Below is a small trained network, with its code and all its weights. Each question gives an input and a class and asks what happens when units are switched off, that is, made to give their printed mean instead of their output.

import numpy as np


def w(rows, s, z=0):
    codes = np.array(rows[::2]) - 128.0
    scale = np.full(codes.shape[1], s)
    scale[-1] = z or s
    return codes * scale


def norm(h):
    return h / np.sqrt((h * h).mean(-1, keepdims=True) + 1e-5)


def f(y):
    return np.maximum(y, 0)


def log_softmax(a):
    a = a - a.max(-1, keepdims=True)
    return a - np.log(np.exp(a).sum(-1, keepdims=True))


def net(x, mask):
    res = np.array(x, float).reshape(1, 8) / 4 @ E
    u = 0
    for l in range(2):
        y = f(norm(res) @ A[l][:, :-1].T + A[l][:, -1])
        res = res + np.where(mask[u : u + 14], y, B[l][:, -1]) @ B[l][:, :-1]
        u += 14
    return log_softmax(norm(res)[-1] @ U[:, :-1].T + U[:, -1])


A, B = {}, {}
E = w([
[171,248,140,96,210],'x0',
[122,128,139,131,130],'x1',
[54,104,198,169,167],'x2',
[95,100,29,151,203],'x3',
[78,127,123,2,132],'x4',
[154,133,104,110,111],'x5',
[149,133,107,122,117],'x6',
[205,8,170,112,212],'x7',
],0.0084)
A[0] = w([
[125,135,71,172,170,116],'L0N0',
[53,129,117,187,89,132],'L0N1',
[36,111,192,115,155,179],'L0N2',
[153,215,158,112,185,79],'L0N3',
[187,65,170,64,176,59],'L0N4',
[72,116,124,20,136,54],'L0N5',
[176,164,125,233,106,68],'L0N6',
[189,110,63,77,80,175],'L0N7',
[52,139,122,9,130,20],'L0N8',
[100,132,141,49,131,2],'L0N9',
[90,129,44,119,175,100],'L0N10',
[143,196,152,109,209,130],'L0N11',
[43,231,96,126,72,42],'L0N12',
[181,168,236,100,56,105],'L0N13',
],0.014,0.0035)
B[0] = w([
[47,130,114,125,147,194],'L0N0',
[150,116,153,102,102,218],'L0N1',
[116,77,91,137,54,228],'L0N2',
[134,113,178,91,60,228],'L0N3',
[211,116,53,132,152,235],'L0N4',
[113,173,159,220,140,217],'L0N5',
[124,137,146,250,154,212],'L0N6',
[84,68,134,163,48,236],'L0N7',
[133,150,163,225,183,228],'L0N8',
[117,157,138,181,135,175],'L0N9',
[43,117,132,96,174,209],'L0N10',
[124,109,163,99,54,240],'L0N11',
[235,47,78,88,188,254],'L0N12',
[26,152,66,90,194,241],'L0N13',
],0.02,0.0068)
A[1] = w([
[92,21,145,169,45,251],'L1N0',
[134,187,128,117,198,69],'L1N1',
[46,141,110,93,151,86],'L1N2',
[209,103,45,96,101,64],'L1N3',
[170,191,220,66,142,154],'L1N4',
[116,153,131,32,120,47],'L1N5',
[68,127,189,114,96,161],'L1N6',
[57,170,77,98,185,92],'L1N7',
[146,167,193,93,125,57],'L1N8',
[188,91,107,95,183,63],'L1N9',
[160,212,174,247,128,84],'L1N10',
[162,159,169,23,146,80],'L1N11',
[108,173,141,153,157,34],'L1N12',
[164,92,110,109,172,65],'L1N13',
],0.011,0.0017)
B[1] = w([
[152,211,173,72,38,248],'L1N0',
[134,115,132,128,121,132],'L1N1',
[90,96,102,81,95,153],'L1N2',
[187,71,130,93,126,168],'L1N3',
[141,189,203,102,83,136],'L1N4',
[98,147,129,168,101,138],'L1N5',
[149,116,62,133,86,159],'L1N6',
[64,59,64,102,135,150],'L1N7',
[143,164,153,107,103,133],'L1N8',
[178,127,58,144,129,156],'L1N9',
[80,170,141,249,158,174],'L1N10',
[150,149,174,154,112,137],'L1N11',
[128,106,122,148,113,138],'L1N12',
[172,139,103,113,148,152],'L1N13',
],0.018,0.014)
U = w([
[103,171,166,249,145,88],'0',
[112,153,118,134,107,254],'1',
[202,135,103,119,161,99],'2',
[103,133,148,147,94,143],'3',
[115,173,193,99,87,145],'4',
[101,141,151,130,88,113],'5',
[14,140,120,86,182,31],'6',
[105,162,139,128,126,112],'7',
],0.012,0.0047)

Each question gives the input, the list of numbers given to net, and the class t.
The units are the neurons (one row each of A and B). Each row of codes is followed by its name. A weight is (code - 128) times the scale printed after its matrix; where a second scale follows, it is the last column's (A, B and U).
mask holds one flag per neuron, layer by layer. A switched-off neuron (its flag False) gives its mean, the last column of its row in B, instead of its output. The means were averaged over made-up inputs and are rounded, as every weight is.
A unit's drop is (log p(t) with every unit on - log p(t) with that unit switched off) / (log p(t) with every unit on - log p(t) with every unit switched off).
The circuit of an input: a set's keep is (log p(t) with only the set's units on - log p(t) with every unit switched off) / (log p(t) with every unit on - log p(t) with every unit switched off). Starting from the 12 units with the biggest drops (on a tie, the unit counted first), units are removed one at a time, each time the one whose removal leaves the highest keep (on an exact tie, the one counted first), for as long as the keep stays at least 0.8.
units of the circuit, in order: the units of the circuit, biggest drop first
most important unit: the unit with the biggest drop
k most important neurons: the k neurons with the biggest drops, biggest first
k most important neurons of layer l: the k neurons of layer l with the biggest drops, biggest first
drop of u: that unit's drop, to one decimal
input [-4,6,-4,4,-7,-6,-1,6], class 0: units of the circuit, in order	(L0N12; L0N2; L0N11)
input [-6,6,-4,7,1,2,-2,-4], class 6: most important unit	L0N10
input [-3,3,6,3,-5,1,-4,-8], class 2: units of the circuit, in order	(L0N12; L0N7)
input [2,4,1,-1,-6,3,1,4], class 0: 2 most important neurons	(L0N6; L0N12)
input [6,-5,2,-8,6,2,8,-8], class 2: 2 most important neurons of layer 1	(L1N0; L1N9)
input [4,3,6,-6,-2,-3,3,7], class 2: 2 most important neurons of layer 0	(L0N4; L0N7)
input [-4,4,7,5,6,-8,7,-8], class 2: 2 most important neurons	(L0N12; L0N7)
input [-6,6,2,7,8,-4,-5,-7], class 0: 2 most important neurons	(L0N8; L0N5)
input [-6,0,-7,-2,3,-7,-6,7], class 2: 4 most important neurons of layer 0	(L0N4; L0N11; L0N3; L0N2)
input [-8,5,-3,8,-4,2,7,5], class 4: 3 most important neurons of layer 0	(L0N13; L0N12; L0N7)
input [7,-3,-3,8,-6,3,1,-8], class 2: 3 most important neurons	(L0N12; L0N13; L0N5)
input [2,3,-2,-8,8,-7,8,5], class 0: 2 most important neurons of layer 0	(L0N5; L0N8)
input [5,-1,2,-7,6,-6,5,-5], class 6: 3 most important neurons	(L0N13; L0N4; L0N12)
input [-3,6,5,8,-6,-1,0,-6], class 6: most important unit	L0N0
input [-7,6,-1,-4,7,0,5,6], class 0: 2 most important neurons	(L0N5; L0N12)
input [2,7,3,-6,8,-6,3,1], class 0: drop of L0N5	0.3
input [-3,0,-4,-6,-7,7,0,-7], class 0: drop of L0N9	-0.4
input [4,-5,-5,0,1,-5,-6,-8], class 2: drop of L0N12	1.1
input [-1,3,-4,-3,-5,-1,5,-3], class 0: drop of L0N6	2.6
input [-4,-3,-6,4,-8,1,-4,-3], class 0: most important unit	L0N6
